Here is a tiny trained network, its code and every weight. The questions are about switching its units off for an input and a class, where a switched-off unit gives its printed mean instead of its output.

import numpy as np


def w(rows, s, z=0):
    codes = np.array(rows[::2]) - 128.0
    scale = np.full(codes.shape[1], s)
    scale[-1] = z or s
    return codes * scale


def norm(h):
    return h / np.sqrt((h * h).mean(-1, keepdims=True) + 1e-5)


def f(y):
    return y / 2 * (1 + np.tanh(0.7978845608 * (y + 0.044715 * y**3)))


def log_softmax(a):
    a = a - a.max(-1, keepdims=True)
    return a - np.log(np.exp(a).sum(-1, keepdims=True))


def net(x, mask):
    res = np.array(x, float).reshape(1, 3) / 4 @ E
    u = 0
    for l in range(3):
        y = f(norm(res) @ A[l][:, :-1].T + A[l][:, -1])
        res = res + np.where(mask[u : u + 8], y, B[l][:, -1]) @ B[l][:, :-1]
        u += 8
    return log_softmax(norm(res)[-1] @ U[:, :-1].T + U[:, -1])


A, B = {}, {}
E = w([
[139,94,140,170,100,184,183,100,175,46],'x0',
[104,87,179,172,254,133,129,110,154,171],'x1',
[128,14,134,142,54,25,134,136,176,160],'x2',
],0.0059)
A[0] = w([
[83,115,196,208,183,178,107,90,170,244,250],'L0N0',
[87,107,80,142,104,158,97,62,161,39,82],'L0N1',
[188,254,139,201,163,178,106,140,80,89,144],'L0N2',
[133,114,75,19,182,221,138,168,130,172,80],'L0N3',
[124,119,118,33,151,122,43,50,185,82,128],'L0N4',
[90,211,107,104,51,40,158,193,97,47,92],'L0N5',
[131,115,117,228,93,196,199,17,222,72,4],'L0N6',
[183,56,150,145,52,49,93,146,165,176,199],'L0N7',
],0.0035,0.0028)
B[0] = w([
[175,106,97,46,71,130,143,103,61,93,254],'L0N0',
[171,133,158,163,133,98,179,140,55,119,138],'L0N1',
[45,118,70,124,85,119,211,90,158,213,226],'L0N2',
[93,110,84,100,105,46,207,140,159,68,140],'L0N3',
[129,129,97,110,170,90,156,121,123,96,129],'L0N4',
[197,44,154,62,173,122,121,46,90,114,168],'L0N5',
[137,229,254,141,53,77,137,186,103,115,178],'L0N6',
[24,213,63,122,140,179,184,90,106,143,227],'L0N7',
],0.0042,0.0038)
A[1] = w([
[105,122,82,76,126,94,186,53,117,168,119],'L1N0',
[110,88,126,134,97,54,92,179,177,122,102],'L1N1',
[133,157,130,88,151,89,24,250,134,156,41],'L1N2',
[132,72,108,159,89,83,161,182,199,150,100],'L1N3',
[186,109,159,221,121,184,122,175,254,46,1],'L1N4',
[123,34,90,192,107,54,114,160,204,162,72],'L1N5',
[181,136,186,79,132,128,82,135,63,68,78],'L1N6',
[133,86,185,184,235,117,126,104,162,152,159],'L1N7',
],0.0055,0.0027)
B[1] = w([
[113,110,222,185,132,172,127,114,126,130,255],'L1N0',
[116,216,82,141,166,212,116,125,190,133,152],'L1N1',
[176,164,194,253,124,51,185,190,191,86,153],'L1N2',
[103,247,148,117,177,158,120,37,100,192,172],'L1N3',
[199,179,185,177,101,109,195,223,169,17,175],'L1N4',
[45,253,84,52,105,149,143,98,200,181,195],'L1N5',
[91,109,164,175,110,112,114,55,122,198,130],'L1N6',
[196,8,53,31,51,142,38,127,114,87,208],'L1N7',
],0.0052,0.0036)
A[2] = w([
[92,190,3,114,208,208,170,168,119,96,1],'L2N0',
[92,94,209,247,138,149,176,95,75,134,65],'L2N1',
[154,216,69,164,52,112,133,128,65,123,170],'L2N2',
[156,157,89,149,166,56,86,228,126,180,54],'L2N3',
[236,54,9,39,64,124,40,80,126,85,75],'L2N4',
[136,135,118,121,186,56,61,191,116,179,111],'L2N5',
[117,163,57,165,230,200,114,147,128,92,65],'L2N6',
[124,163,86,124,131,64,89,188,73,215,111],'L2N7',
],0.0054,0.0021)
B[2] = w([
[47,119,134,130,43,35,133,74,241,231,222],'L2N0',
[182,152,174,154,185,52,57,103,100,167,169],'L2N1',
[130,39,127,121,234,112,65,139,147,154,253],'L2N2',
[187,95,240,214,107,117,155,153,125,72,154],'L2N3',
[176,55,57,69,202,207,39,183,74,99,220],'L2N4',
[192,143,123,173,46,172,150,137,102,17,170],'L2N5',
[84,128,65,66,22,85,84,138,143,146,170],'L2N6',
[163,142,172,155,96,187,247,89,193,1,196],'L2N7',
],0.0055,0.0037)
U = w([
[6,181,80,79,79,137,155,54,213,204,180],'0',
[222,153,195,202,92,127,206,138,157,8,165],'1',
[181,22,49,38,133,188,48,122,95,101,211],'2',
[138,140,198,170,200,66,68,88,83,207,134],'3',
[105,129,101,152,157,121,131,217,120,157,2],'4',
[99,117,103,163,153,119,122,205,127,154,13],'5',
[104,141,87,150,146,101,109,195,116,140,7],'6',
],0.012,0.004)

Each question gives the input, the list of numbers given to net, and the class t.
The units are the neurons (one row each of A and B). Each row of codes is followed by its name. A weight is (code - 128) times the scale printed after its matrix; where a second scale follows, it is the last column's (A, B and U).
mask holds one flag per neuron, layer by layer. A switched-off neuron (its flag False) gives its mean, the last column of its row in B, instead of its output. The means were averaged over made-up inputs and are rounded, as every weight is.
A unit's drop is (log p(t) with every unit on - log p(t) with that unit switched off) / (log p(t) with every unit on - log p(t) with every unit switched off).
The circuit of an input: a set's keep is (log p(t) with only the set's units on - log p(t) with every unit switched off) / (log p(t) with every unit on - log p(t) with every unit switched off). Starting from the 12 units with the biggest drops (on a tie, the unit counted first), units are removed one at a time, each time the one whose removal leaves the highest keep (on an exact tie, the one counted first), for as long as the keep stays at least 0.8.
units of the circuit, in order: the units of the circuit, biggest drop first
top k neurons: the k neurons with the biggest drops, biggest first
k most important neurons of layer l: the k neurons of layer l with the biggest drops, biggest first
drop when u is switched off: that unit's drop, to one decimal
input [8,-3,-8], class 0: units of the circuit, in order	[L2N0]
input [2,3,-2], class 3: top 2 neurons	[L0N0 L2N1]
input [0,1,1], class 3: 2 most important neurons of layer 1	[L1N0 L1N7]
input [0,0,3], class 3: units of the circuit, in order	[L1N0 L2N1]
input [-4,2,-3], class 1: 2 most important neurons of layer 0	[L0N7 L0N5]
input [1,3,2], class 3: top 2 neurons	[L0N0 L0N7]
input [-8,-1,8], class 0: top 2 neurons	[L1N5 L0N7]
input [2,-8,-6], class 2: top 3 neurons	[L0N7 L2N4 L0N5]
input [1,-2,0], class 3: top 2 neurons	[L1N7 L0N5]
input [2,-3,-3], class 3: 2 most important neurons of layer 1	[L1N7 L1N5]
input [5,7,3], class 2: drop when L1N7 is switched off	3.7
input [6,4,7], class 0: drop when L1N5 is switched off	1.9
input [2,7,3], class 2: drop when L1N7 is switched off	0.9
input [-7,-1,3], class 1: drop when L0N5 is switched off	0.0
input [-5,7,8], class 0: units of the circuit, in order	[L1N5]
